Here is a tiny trained network, its code and every weight. The questions are about switching its units off for an input and a target symbol, where a switched-off unit gives its printed mean instead of its output.

import numpy as np


def w(rows, s, z=0):
    codes = np.array(rows[::2]) - 128.0
    scale = np.full(codes.shape[1], s)
    scale[-1] = z or s
    return codes * scale


def f(y):
    return y / 2 * (1 + np.tanh(0.7978845608 * (y + 0.044715 * y**3)))


def softmax(a):
    e = np.exp(a - a.max(-1, keepdims=True))
    return e / e.sum(-1, keepdims=True)


def log_softmax(a):
    a = a - a.max(-1, keepdims=True)
    return a - np.log(np.exp(a).sum(-1, keepdims=True))


def net(x, mask):
    ids = ['ΞΦαδετ'.index(c) for c in x.split()]
    T = len(ids)
    res = E[ids] + P[:T]
    u = 0
    for l in range(2):
        r = res
        for j in range(2):
            rows = slice(2 * j, 2 * j + 2)
            q, k, v = (r @ M[l][rows].T for M in (Q, K, V))
            z = softmax(np.where(np.tri(T) > 0, q @ k.T / 2**0.5, -1e9)) @ v
            o = O[l][rows]
            res = res + np.where(mask[u + j], z, o[:, -1]) @ o[:, :-1]
        u += 2
        y = f(res @ A[l][:, :-1].T + A[l][:, -1])
        res = res + np.where(mask[u : u + 8], y, B[l][:, -1]) @ B[l][:, :-1]
        u += 8
    return log_softmax(res[-1] @ U[:, :-1].T + U[:, -1])


Q, K, V, O, A, B = {}, {}, {}, {}, {}, {}
E = w([
[196,195,231,27,119,2,141,156],'Ξ',
[143,203,212,211,210,74,88,36],'Φ',
[94,146,120,121,215,211,104,183],'α',
[218,165,202,171,42,183,150,55],'δ',
[41,155,64,183,107,88,167,89],'ε',
[73,93,157,171,114,91,88,212],'τ',
],0.0057)
P = w([
[149,25,129,154,179,148,204,131],'0',
[52,157,208,96,133,162,162,188],'1',
[177,107,103,165,159,139,135,141],'2',
[63,211,202,76,110,154,96,177],'3',
[206,138,100,171,130,117,96,135],'4',
[74,254,198,71,87,139,51,183],'5',
[218,161,87,170,105,117,46,121],'6',
],0.005)
Q[0] = w([
[88,247,181,162,166,140,123,160],'0.h1',
[91,152,115,46,132,130,128,164],'0.h1',
[176,105,98,182,162,183,80,194],'0.h2',
[149,77,3,176,156,90,150,88],'0.h2',
],0.031)
K[0] = w([
[187,220,127,133,96,118,65,106],'0.h1',
[190,122,193,132,160,109,156,88],'0.h1',
[117,192,101,130,106,107,36,148],'0.h2',
[22,116,2,118,128,80,187,141],'0.h2',
],0.03)
V[0] = w([
[66,163,120,200,231,86,96,53],'0.h1',
[55,123,55,127,73,212,125,139],'0.h1',
[159,197,114,101,88,180,195,27],'0.h2',
[94,126,119,76,248,185,159,140],'0.h2',
],0.012)
O[0] = w([
[89,138,12,128,194,45,127,31,195],'0.h1',
[76,144,67,219,41,140,165,179,4],'0.h1',
[145,223,68,77,115,175,253,107,136],'0.h2',
[105,107,128,44,88,151,39,62,171],'0.h2',
],0.0058,0.0039)
A[0] = w([
[167,54,48,206,206,129,152,152,69],'0.n1',
[9,132,144,80,79,133,127,162,2],'0.n2',
[139,71,72,100,83,194,72,96,70],'0.n3',
[207,79,51,129,110,132,163,54,154],'0.n4',
[114,154,128,156,46,124,126,101,83],'0.n5',
[162,85,73,190,89,109,163,152,147],'0.n6',
[51,164,139,121,137,176,136,180,84],'0.n7',
[128,99,102,126,130,83,63,135,26],'0.n8',
],0.012,0.0023)
B[0] = w([
[154,86,146,203,139,157,252,158,219],'0.n1',
[161,128,239,208,159,110,138,136,173],'0.n2',
[58,150,92,54,62,190,96,163,227],'0.n3',
[218,168,211,91,178,168,118,85,229],'0.n4',
[77,143,93,104,93,97,132,61,129],'0.n5',
[109,112,178,45,65,173,80,184,148],'0.n6',
[99,184,175,119,111,167,171,158,241],'0.n7',
[133,51,150,95,166,114,130,50,254],'0.n8',
],0.011,0.0015)
Q[1] = w([
[144,105,110,123,93,162,161,116],'1.h1',
[152,185,186,129,137,148,107,125],'1.h1',
[109,165,47,166,216,137,82,129],'1.h2',
[122,159,165,116,82,5,140,116],'1.h2',
],0.023)
K[1] = w([
[121,129,122,150,110,172,173,137],'1.h1',
[161,219,101,126,122,97,130,151],'1.h1',
[62,155,122,104,231,156,124,126],'1.h2',
[152,176,160,137,99,5,139,101],'1.h2',
],0.023)
V[1] = w([
[147,82,130,7,152,16,159,201],'1.h1',
[204,142,115,95,26,96,99,98],'1.h1',
[199,159,76,193,176,123,89,189],'1.h2',
[99,140,206,183,95,166,76,187],'1.h2',
],0.013)
O[1] = w([
[93,135,97,7,206,1,239,153,173],'1.h1',
[116,82,222,145,187,111,135,236,57],'1.h1',
[158,113,6,104,134,141,72,127,3],'1.h2',
[171,61,127,90,203,105,204,38,89],'1.h2',
],0.0052,0.0056)
A[1] = w([
[97,121,49,59,44,106,58,164,2],'1.n1',
[93,173,160,174,83,27,81,143,17],'1.n2',
[54,125,18,47,115,151,68,89,246],'1.n3',
[25,46,109,251,124,85,130,180,123],'1.n4',
[212,63,133,113,143,155,157,186,84],'1.n5',
[96,145,67,111,118,100,181,64,141],'1.n6',
[131,194,116,125,59,104,198,55,90],'1.n7',
[124,143,86,205,101,163,233,172,152],'1.n8',
],0.012,0.0028)
B[1] = w([
[108,158,225,152,130,93,170,78,169],'1.n1',
[130,79,91,78,118,201,146,141,163],'1.n2',
[181,76,32,107,132,166,87,163,254],'1.n3',
[27,113,117,201,71,4,93,154,144],'1.n4',
[58,141,116,155,77,156,81,157,173],'1.n5',
[131,166,203,162,92,138,102,137,174],'1.n6',
[99,70,65,131,163,99,113,157,195],'1.n7',
[134,150,94,98,67,148,252,49,184],'1.n8',
],0.012,0.0077)
U = w([
[83,171,174,52,170,97,166,186,134],'Ξ',
[221,146,157,196,236,67,118,2,252],'Φ',
[137,75,35,75,132,162,74,143,130],'α',
[134,195,215,192,70,204,77,156,179],'δ',
[110,145,93,127,94,145,214,76,5],'ε',
[56,96,109,188,119,75,114,110,32],'τ',
],0.0044,0.0015)

Each question gives the input, a string of symbols that net reads in full, and the target symbol t.
The units are the heads (2 rows each of Q, K, V and O) and the neurons (one row each of A and B). Each row of codes is followed by its name. A weight is (code - 128) times the scale printed after its matrix; where a second scale follows, it is the last column's (O, A, B and U).
mask holds one flag per unit, layer by layer, with each layer's heads first. A switched-off unit (its flag False) gives its mean, the last column of its rows in O or B, instead of its output. The means were averaged over made-up inputs and are rounded, as every weight is.
A unit's drop is (log p(t) with every unit on - log p(t) with that unit switched off) / (log p(t) with every unit on - log p(t) with every unit switched off).
The circuit of an input: a set's keep is (log p(t) with only the set's units on - log p(t) with every unit switched off) / (log p(t) with every unit on - log p(t) with every unit switched off). Starting from the 12 units with the biggest drops (on a tie, the unit counted first), units are removed one at a time, each time the one whose removal leaves the highest keep (on an exact tie, the one counted first), for as long as the keep stays at least 0.8.
units of the circuit, in order: the units of the circuit, biggest drop first
unit that matters most: the unit with the biggest drop
top k neurons: the k neurons with the biggest drops, biggest first
k most important neurons of layer l: the k neurons of layer l with the biggest drops, biggest first
heads that matter: for each layer, one digit per head in row order, 1 if its drop is at least 0.15 and else 0, layers parted by /
input Φ Φ Φ δ ε, target ε: units of the circuit, in order	0.n1; 0.h2; 1.n8
input δ α α Φ Φ τ, target α: unit that matters most	0.h1
input Φ δ α α Φ, target δ: 3 most important neurons of layer 1	1.n1; 1.n7; 1.n8
input δ Φ δ α α δ α, target δ: heads that matter	11 / 10
input δ τ Φ, target Φ: top 2 neurons	0.n1; 0.n7
input δ δ α Φ Ξ, target Ξ: top 2 neurons	1.n3; 0.n1
input α ε α Φ Ξ ε, target Ξ: units of the circuit, in order	1.h1; 0.h1
input α τ α ε, target τ: top 4 neurons	0.n2; 0.n5; 0.n4; 1.n4
input α α α Φ, target α: top 2 neurons	1.n3; 1.n2
input ε Φ α τ Φ τ α, target τ: units of the circuit, in order	0.h2; 0.n1; 1.n4
input Φ α α Φ α, target Φ: heads that matter	11 / 00
input α τ α τ δ, target δ: units of the circuit, in order	1.h1; 1.n5; 0.n4
input α Φ Φ α δ τ, target ε: units of the circuit, in order	0.h2; 1.n8; 0.n7
input δ δ Ξ τ, target Ξ: units of the circuit, in order	1.h1; 0.h1
input ε α α τ, target Φ: top 2 neurons	0.n2; 0.n1
input Φ δ α τ, target ε: units of the circuit, in order	0.h2; 1.n8; 0.n7; 0.h1
input ε ε α τ, target Φ: units of the circuit, in order	1.h2; 0.n2; 0.h2
input Φ α Ξ δ τ Ξ α, target Ξ: units of the circuit, in order	0.h1; 1.h1
input Φ τ Φ, target τ: top 2 neurons	1.n4; 0.n4
input δ δ Φ α ε ε, target α: top neuron	1.n3
input δ Φ δ ε Φ α, target α: units of the circuit, in order	1.n3; 0.h1
input Ξ δ Φ ε Φ, target ε: units of the circuit, in order	0.h1; 0.n1; 1.n8; 0.h2
input δ Φ Ξ Ξ Φ, target Ξ: heads that matter	10 / 11
input Φ Φ ε α, target α: heads that matter	10 / 00
input δ τ δ Φ, target α: unit that matters most	1.h2
